In the rows, zero is written as 128.
Facts:
badum dedru:nonas
bedu klugrus:siklodrar, tipa, gridritrun, molu dedru:skozeklar, pitrul
bevepom klugrus:gidrere, klibra
bivo dedru:lutra, nokle, liflum
bokam klugrus:gidrar, stagi, bigre, fasti, rekul dedru:klores
bozal klugrus:britru, flestam, kliron, venur, zifle, klibra
breke dedru:nonas, drigrok
bretestek klugrus:fidol, fezur, tipa, kemi, serom, fafas dedru:sideplil
brigu klugrus:plomir, fuplos, skatreklom, bigre, sikil, stofler
briluzam dedru:pitrul
brope klugrus:daza, flestam, triger
bugru klugrus:kodin, klugris, molu dedru:lutra, drostu, drigrok
buril klugrus:drinor, trase, gagam, futun, vebar dedru:skozeklar
damipem dedru:lopa, flokegral
dranis dedru:miplon, flabrin
drigrok dedru:tipa
drinor dedru:lutra, nokle, kodu
drostu dedru:lutra
dugro dedru:skozeklar, nonas
fafas dedru:skozeklar
fasti dedru:mibedim
fekis klugrus:flubrok, kodin, zaklas, trase dedru:lutra
feskebu klugrus:rufol, loplar, midis dedru:mena
flabrin dedru:kladra, kulo
flaklopel dedru:trakluk, rufol, liflum
fletul dedru:lutra
flidru klugrus:badum, bivo, skelu, liflum dedru:lutra, nokle, drigrok
flokegral dedru:fidol, midis
flubrok dedru:nokle
fludrur klugrus:miplon, britru, mudrus, fafas, stofler
fuplos dedru:skozeklar, roskan
futun dedru:skogrin
gagrival klugrus:brepak, gidrar, venur dedru:drigrok
gegum klugrus:flebom, troge, trase dedru:rufol, rugu
gidrar dedru:nokle, venur
gonos dedru:kladra, zifle
gridritrun dedru:gagam
grunok klugrus:skelu, zudreker, trigrok, suzo
gunu dedru:venur
kegris klugrus:kegel, dabran, gonos, biplem, trote, plifun
kemi dedru:drostu, fasti
ketran dedru:nonas, rufol
kifu dedru:drostu
kirum dedru:lutra, feskebu, sideplil
kistabin dedru:kegris, skatreklom
klabrem klugrus:flabrin, ragir, seroler, skelu dedru:sogrul
klibra dedru:memis
kliron dedru:daza, femuken
klofu klugrus:miplon, segu, stibro, flabrin, vuski dedru:skozeklar
klores dedru:noplak
kluskon klugrus:tiflo, zifle
kodin dedru:skozeklar
kodu klugrus:flubrok, troge
kotrok klugrus:lopa, pupira, trote, gimano, skazuk
kovum klugrus:neplom dedru:vidrak
kulo dedru:skozeklar, zifle
lafler klugrus:plaklal, drinor, flokegral dedru:breke
lidrul dedru:sideplil, flokegral
liflum dedru:drostu
lipeval klugrus:kegel, fiplon, drinor dedru:tipa
lopa dedru:biplem, femuken
loskin klugrus:geflinim
lutra klugrus:varan, segu, runol, kistabin, flufor, pelagro
memis klugrus:badum, tipa dedru:lutra, tipa
mena klugrus:ketran, traplar, tragi, roskan, loplar, plalos
mestu klugrus:kegel, zeklok, stistel, tragi, gipe, venur dedru:kodu
midis dedru:flebom
mivu klugrus:flizusko, kirum, kegron, flurar, pupira, sikil
molu dedru:kulo
mudrus dedru:skozeklar, kistabin
mukles klugrus:fezur, tastin, gunu, pupira, tripil
neber klugrus:stadu, zugra, nokle, kulo dedru:lutra
nebok klugrus:vikul, flubrok, zugra, tripil dedru:lutra
neti dedru:flebom, trogrovar, drostu, sideplil
nokle dedru:sideplil
noplak dedru:lutra
nugozak dedru:tripil
nume klugrus:vafi, stoden, flurar, nugozak, pelagro
numol klugrus:stadu, zaklas, kistabin, skelu, breke
panuk dedru:daza
piram klugrus:plaklal, pluplakla, flokegral
pitrul dedru:tipa, sikil
plaklal dedru:serom
pleflidus klugrus:kegel, neplom, daza, bivo, sideplil
plomir dedru:dabran
pluplakla dedru:stenom
plustom klugrus:zugra, geflinim, lestis, zifle dedru:drigrok, mena
reklaskol klugrus:kegel, molu, fafas dedru:kegris
rekul dedru:vebar
roper klugrus:tipa, bigre, stofler dedru:fludrur
skatreklom dedru:rufol
skidru dedru:zatre, memis, sideplil, liflum, gagam
skostam klugrus:plaklal, kegel, varan, plomir, nonas, tripil dedru:stagi
skozeklar klugrus:vilam, brepak, kegron, tastin, zaklas, damipem, tragi, zifle dedru:lutra
skuflem dedru:fidol, skatreklom
sogrul dedru:kesoban
sostik klugrus:runol, galal, tripil, sideplil, roskan, mibedim dedru:trakluk, vuski
stabre klugrus:flaklopel dedru:zeklok
stadan klugrus:flubrok, nokle, lestis, bigre, femuken dedru:skogrin
stagi dedru:feskebu
stenom dedru:grunok
stidozes klugrus:ketran, zugra, drinor, gridritrun
stoden dedru:lutra
testi klugrus:pluplakla, gunu, lestis, liflum, gifluflal
tidim klugrus:tastin, ketran, vuski, zudom
tiflo dedru:roskan
tirudris klugrus:skuflem, dugro
tramatrul klugrus:galal, pelagro, noplak
traplar dedru:lutra, klabrem
triger dedru:drigrok
trigrok dedru:skozeklar
trileflo klugrus:stadu, ketran, panuk, plomir, flestam
tripil dedru:fidol, femuken
troge dedru:skozeklar, lutra
trogrovar dedru:drostu
tusul klugrus:flebom, pluplakla
vebar dedru:lutra, pitrul
venur dedru:kulo, drostu
vidrak klugrus:flizusko, kegel
vikul dedru:mibedim
vilam dedru:fludrur
vodo klugrus:vafi, rolik, klugris, dranis, triger dedru:pupira
vuski dedru:mena
zafli klugrus:zeklok, gunu
zaklas dedru:gipe
zatre dedru:sideplil
zatru klugrus:rolik, kulo, nonas, lestis, sikil dedru:lutra
zeklok dedru:lutra
zeplal klugrus:fidol dedru:daza, roskan
zifle dedru:skozeklar, lutra
ziplol klugrus:badum, zifle, gimano
zudom dedru:nokle, futun
zudreker dedru:kesoban
zuzus klugrus:flufor, venur

Known rows:
[138 198 103 117 134 165  96 103  80 186 129 147 114 190 149 121 166  71
  90  96 109  87 155 107 129 166 190 136 108 166 107 111 132 177 128 175
 125 175 140 144 106  97 113 129  74 100 110 147  88 144 137 140] : bugru
[184 198 110  88 127 150 114 104 144 120 143 138 139 182 117 123 152 116
 104  98 117 138 161 129 128 123 177 157 123 158 129 104 119 147 179 179
 145 157 154 138 106 117 137 151 106 137 109 176 122 140 120 136] : stenom
[129 221 111 155  96 162 118 144  94 151 157 134 143 197 111 151 165  73
  75 102  88  98 148  61 129 160 169 156 132 198 102 112 129 173 118 176
 162 179 116 148 138 115 124 140 117 117  95 127 126 141 108 151] : zatru
[139 191 120 130 158 141 150 129  98 150 134 153 107 192 176 149 144  71
  99  87 142 104 146  85  96 162 200 137  77 176 109 122 141 167 138 181
 137 162 157 132 116 120 140 142  86 127  93 126 131 155 120 133] : flidru
[194 213 125 107 151 163 149 109 104 112 152 155 126 193 135 150 174  94
  97 147 101 110 180 109  86 128 187 157 123 146 101 106 134 148 177 164
 110 159 147 111 116 107 141 171 100 145  93 201 104 119  95 158] : lafler
[177 187 120  91 124 155 114 130 153 122 131 147 125 138 102 127 109 124
  74 110 133 150 193 127 134 137 145 130 137 159  76  91 120 131 153 170
 134 144 163 139 114  82 132 127 101 158 111 163 109 130 105 145] : pupira
[156 212 154  76 134 121 123 109 101 112 115 146 114 214 117 108 167  75
  95  90 109 122 152 102 135 192 163 177 116 112  78 137  91 119 192 177
 122 171 198 152 105 113 157 151 110 119  65 158 106 141 111 152] : bedu
[179 185 123  89 123 151 113 129 152 125 129 148 123 133 107 121 107 122
  71 113 129 146 191 131 136 133 147 127 142 157  77  90 117 128 153 169
 136 142 159 140 113  86 130 124 100 156 115 159 109 133 107 146] : stistel
[193 212 107 101 134 163 124 121 167  97 149 152 149 182 121 148 182 115
 111 116 100 162 158 120 105 117 177 169 124 164 130 110 127 152 202 173
 139 159 159 121 125 129 134 177 112 158 112 185 127 140 102 137] : flokegral
[179 182 122  90 128 155 114 130 154 123 127 150 118 138 107 128 107 121
  76 111 135 151 188 130 134 137 144 127 129 160  77  95 121 131 149 168
 134 144 165 137 108  85 128 129  96 156 111 159 114 130 107 146] : seroler
[181 203 110  95 127 157 107 113 154 117 137 144 140 178 120 124 164 118
 105  95 116 147 161 130 128 124 176 157 125 161 131 106 118 153 189 181
 145 158 158 137 108 119 131 150 106 140 107 175 115 147 123 136] : midis
[178 186 122  93 121 158 115 130 153 119 132 145 122 139 100 129 110 126
  71 110 133 143 194 128 134 133 146 129 135 164  76  91 121 130 151 173
 136 144 164 137 113  82 131 129 100 157 106 163 110 132 105 147] : tastin
[179 198 106  87 124 150 109 112 160 109 143 144 141 181 118 133 161 115
 108  97 110 152 152 126 133 126 177 166 128 165 127 107 117 155 186 181
 149 160 161 135 117 120 137 156 108 148 113 177 122 145 118 129] : skuflem
[176 188 117  89 122 151 110 129 155 123 129 150 128 137 100 123 110 123
  72 108 133 151 190 130 132 144 143 128 136 153  75  91 121 129 150 166
 136 144 166 138 110  83 130 125  98 156 112 160 113 134 104 146] : miplon
[178 206 118  93 135 152 112 116 137 123 145 144 137 184 119 116 158 115
  95  98 119 135 165 123 120 131 166 153 121 145 122 105 115 142 179 181
 144 150 152 144 105 111 129 152 100 141 104 168 115 142 117 144] : gridritrun
[195 202 118 106 137 163 130 111 139 109 139 139 140 184 116 143 162 109
 108 116 119 142 167 127 106 125 179 156 109 159 112 102 130 151 172 165
 126 159 161 118 114 123 126 175 103 139  97 185 132 127 107 142] : pluplakla
[177 183 122  91 118 154 116 129 152 123 129 147 123 137 107 126 107 125
  71 111 132 144 194 130 138 130 149 129 143 164  78  91 120 132 157 174
 137 143 156 142 111  85 135 120 101 157 109 163 105 134 111 146] : tragi
[175 186 105 103 124 122 141  86 102 152 151 143 117 178 126 141 116 100
  80  85 145  60 178 117 132 118 221 157 112 161 111  92 135 167 169 202
 114 160 167 134 100  90 178 139 103 126  84 189  84 163 139 132] : gagrival
[175 188 120  90 123 157 111 132 151 121 133 149 125 142 100 123 111 124
  71 108 129 145 189 128 132 138 141 129 137 160  76  94 117 129 151 167
 135 143 161 141 109  80 128 129 100 156 109 161 109 131 104 151] : rolik
[179 184 123  96 115 153 113 132 154 122 131 147 122 139 102 126 109 127
  68 109 134 139 197 127 141 132 149 129 138 165  80  91 120 130 156 177
 140 145 160 139 113  85 134 122 101 156 105 163 108 132 109 147] : flestam

Rows:
No name comes twice in this set of rows, the named rows included.
[181 196 127  95 125 149 119 115 141 117 140 140 127 188 123 118 151 119
  98  97 125 134 168 130 137 125 173 154 117 158 125 107 114 140 181 191
 151 153 158 145 111 118 134 146 102 140  94 172 122 137 121 137]  tiflo
[183 196 106  83 123 152 110 106 159 105 137 139 141 184 119 135 158 110
 116  96 111 157 154 132 141 130 182 172 124 172 126 113 114 157 190 181
 146 165 166 135 117 125 144 155 115 141 111 181 125 142 121 125]  kistabin
[171 202 110  86 116 147 105 126 151 128 135 147 137 141  81 121 116 124
  64 100 133 148 187 118 130 162 138 135 137 132  78  91 121 128 155 164
 135 146 167 139 110  72 130 128  96 156 112 159 107 141 100 151]  stofler
[180 195 117 104 128 143 123 115 141 132 144 147 131 177 124 127 145 114
  93  87 124 121 161 123 129 116 183 154 117 162 124 100 119 148 178 187
 143 155 160 143 109 113 140 147 103 137  98 164 114 151 123 132]  klibra
[152 188  90  79 160 168  98 109 119  88 133 146 125 189 138 149 149  92
 126 105 106 146 159 127 126 145 175 157 121 197 111 132 113 172 165 173
 126 161 161 124  93 100 149 158 115 132 113 185 107 129 121 148]  gegum
[153 182 138  92 121 157 129 144 132 105 134 160  94 168 130 132 113 132
  60 114 146 129 218 114 146 158 157 120 127 185  81 112 126 130 169 203
 163 140 155 129 129  77 146 101  87 174  85 166 105 127 104 152]  kluskon
[182 198 112  90 133 157 107 110 138 120 142 142 135 184 117 121 154 116
 102  97 114 134 165 131 132 123 167 155 124 161 126 105 113 146 176 181
 142 154 155 142 101 112 133 150 107 136 108 174 114 139 123 141]  vikul
[165 187 119  94 128 166 106 139 138 109 153 159 115 161  96 116 119 132
  61 116 116 132 200 129 136 131 125 129 138 168  89  99 107 121 155 185
 145 134 145 151 108  71 127 129  99 162 107 164 105 117 101 159]  zugra
[172 189 111  89 139 156 106 113 137 117 135 139 129 182 129 123 139 110
 107  93 123 135 161 132 135 124 173 148 117 172 119 111 114 150 171 183
 141 153 161 144  97 112 136 149 107 132 106 167 117 139 130 136]  zaklas
[177 192 168  81 126 135 112 113 115 103  96 116 115 208 112  93 148  84
 112  88  99 131 154 132 164 136 151 170 126 148  75 128  74 106 181 172
 119 170 195 170  87 139 138 166 135  94  53 153 124 122 127 155]  kodin

The same things again, as new rows of numbers:
Known rows:
[ 99 126 162 150 130 132 137 150 134 121 144 136 143 138 136 113 126 138
 146 120 117 140 174 131 134 120] : skuflem
[136 119 148 117 162 132 136 140 146 167 112 115 167 121 150 138 132 173
  82 115 135 120 122 182 119 119] : miplon
[132 130 127 115 154 143 134 149 133 120 113 115 120 130 131 152 104 135
 147 142 117 121 121 137 115 137] : skelu
[141 125 108 114 133 134 138 141 133 170 153 114 143 143 133 120 158 139
 200 117 140 149 114 134 207 124] : femuken
[102 123 132 137 129 134 134 142 130 117 128 123 135 154 133 120 126 137
 146 120 113 143 144 130 187 116] : nugozak
[165 129 105 114 199 166 143 138 135 121 113 118 152 136 132 127 199 127
 124 142 176 133 116 136 112 140] : vidrak
[103 120 139 133 130 135 138 140 137 121 112 116 148 120 156 119 131 193
  84 118 131 120 116 147 117 121] : kodin
[111 119 133 121 136 132 134 148 133 164 164 128 138 122 130 122 160 136
 191 119 139 138 144 147 116 122] : rugu
[102 123 138 142 130 136 131 136 147 119 107 122 152 125 161 119 133 195
  78 115 136 118 112 143 115 120] : fafas
[100 122 137 139 131 134 136 141 135 126 122 129 140 152 137 113 120 131
 113 116 104 140 158 132 191 119] : damipem
[165 163 116 128 135 133 141 145 135 122 109 115 137 140 156 149 111 129
 125 153 108 121 113 132 114 124] : plaklal
[116 134 144 112 152 133 135 134 135 118 129 126 155 120 154 118 129 152
  84 118 128 120 144 171 131 118] : venur
[137 151 117 122 157 148 135 138 133 126 109 114 127 128 132 150 171 129
 107 133 135 129 114 134 114 146] : brope
[102 125 111 134 129 150 146 134 138 119 118 131 131 122 165 116 115 149
  84 120 116 121 121 139 116 122] : fletul
[149 136 115 118 152 138 147 140 136 143 110 116 129 134 131 145 135 131
 130 126 116 125 124 129 116 139] : derer
[164 129 107 114 181 138 152 139 133 162 109 117 135 129 127 143 136 131
 154 123 128 127 116 138 114 144] : dabran
[112 124 107 114 175 148 152 136 143 134 131 119 138 123 138 119 206 130
  86 114 144 120 109 158 131 125] : kodu
[116 118 124 116 130 132 132 138 133 123 141 130 146 131 132 121 122 129
 109 114 112 134 158 129 181 122] : midis
[105 126 118 144 127 150 133 137 138 129 111 145 133 120 149 120 145 137
  86 118 118 119 127 132 117 121] : bugru
[101 120 160 125 124 134 136 138 146 116 114 124 173 121 162 116 124 179
  84 116 133 119 141 152 117 119] : molu

Rows:
No name comes twice in this set of rows, the named rows included.
[177 121 108 119 205 144 140 135 143 161 113 117 129 124 134 153 206 132
 162 141 140 132 115 146 114 148]  fludrur
[105 124 161 115 124 135 137 144 143 124 110 115 163 123 168 131 124 181
  87 114 129 120 132 170 121 120]  flabrin
[134 123 131 118 166 132 142 139 150 177 122 116 170 121 144 130 139 177
  82 115 151 119 116 194 122 119]  kladra
[155 142 110 117 168 166 153 141 135 126 110 114 160 147 132 120 146 129
 119 132 160 127 132 127 120 133]  kegel
[130 124 108 115 142 134 146 136 136 229 162 118 136 122 130 117 172 158
 170 121 157 129 113 168 114 122]  nonas
[ 98 129 164 154 126 153 136 147 135 133 118 143 168 135 130 122 192 150
 142 133 173 135 130 133 116 117]  reklaskol
[129 125 108 117 131 139 134 142 134 131 134 116 140 149 129 118 129 133
 171 119 130 144 122 130 199 123]  biplem
[108 122 139 123 142 152 136 150 137 126 163 125 160 125 132 119 198 145
 185 121 193 141 122 167 116 116]  kegris
[105 125 134 153 126 133 133 139 140 122 111 116 147 138 163 117 135 197
  81 118 123 120 115 130 134 121]  fuplos
[142 145 119 119 169 167 135 138 133 134 113 114 140 138 131 129 173 129
 120 144 159 129 119 134 113 137]  pleflidus
[165 124 107 119 249 167 140 136 172 179 191 121 121 121 132 118 185 140
 105 118 182 120 116 213 139 121]  lutra
[108 121 120 141 140 141 135 136 147 119 111 163 133 121 137 115 130 131
  75 120 105 121 141 131 148 123]  bretestek

The same things again, as new rows of numbers:
Known rows:
[126 130 139 123 133 118 130 116 108 111 135 122 125 133 130] : pelagro
[118 142 127 148 147 136 146 138 117 124 128 139 134 133 135] : pluplakla
[112 174 134 132 120 164 126 128  94 125 133 139 114 137 135] : piram
[139 128 137 145  98 129 120 150 147 130 130 144 117 130 126] : stadan
[140 114  91 138 167 103 171  93 164 173 178 182  53 139  92] : nokle
[125 135 140 176 108 132 122 124 143 132 120 143 143 128 127] : gegum
[124 116 140 157 125 108 139 137 104 127 121 116 133 130 128] : rufol
[123 119 127 161 133 107 141 159 129 122 112 132 124 120 130] : ketran
[112  75 113 109 159 195  85 146 197 130 126 119 189 134 113] : troge
[128 123 126 132 130 120 146 138 127 134 130 128 125 133 130] : gridritrun
[141 106  93 122 112 165  44 147 132 136 125 149 197 138 108] : nebok
[132 130 137 117 129 128 144 121 102 130 127 117 127 132 126] : gimano
[129 128 136 118 124 123 137 129 110 117 133 118 123 135 128] : rolik
[104  92 139 117 161 169 135 155 198 131 126 109 115 121 131] : fuplos
[137 125 110 111 124 110 165 121 151  85 107 164 130 103 141] : triger
[121 107 134 176 140 104 136 140 131 135 115 126 134 123 128] : kistabin
[110 142 119 116  96 111 139 106 121 130 122  95 118 137 124] : kegel
[136 122 112 121 126 112 178 125 161  80  95 169 130 101 145] : breke
[127 130 137 120 128 120 135 121 109 113 134 118 125 133 127] : galal
[140 141 115 111 112 115 133 115 152  90 102 174 106  85 140] : gagrival

Rows:
No name comes twice in this set of rows, the named rows included.
[126 156 141 127 118 156 124 128 102 127 131 138 114 131 132]  testi
[101 131 110 116  68 136 154 113 129 126 121 158 127  87 135]  lipeval
[129 124 136 119 122 121 139 120 114 120 133 118 129 136 128]  klugris
[141 108  91 118 119 165  43 155 121 139 123 150 187 135 111]  neber
[114 147 122 139 138 132 144 143 114 126 128 131 128 134 133]  plaklal
[132 109 136 117 119 117 131 132 111 121 136 122 113 142 137]  stofler
[135 112  94 129 153 125 102 115 130 152 130 140 167 135 119]  bivo
[123 123 128 134 138 122 138 135 143 130 125 117 130 128 128]  gonos
[120 124  86 129 141 141 109 137 118 145 130 145 160 144 114]  drinor
[115 102 132 194 123  92 133 159 119 141 118 126 137 123 124]  tripil
[125 114 127 156 137 108 145 134 127 137 123 129 128 124 125]  damipem
[128 143 132 139 114 133 118 115 135 134 123 134 117 123 129]  kovum
[132  97  98 125 145 136  81 136 116 133 122 134 179 137 119]  traplar
[110  69 108  87 175 243  32 158 211 155 113 121 174 111 109]  skozeklar

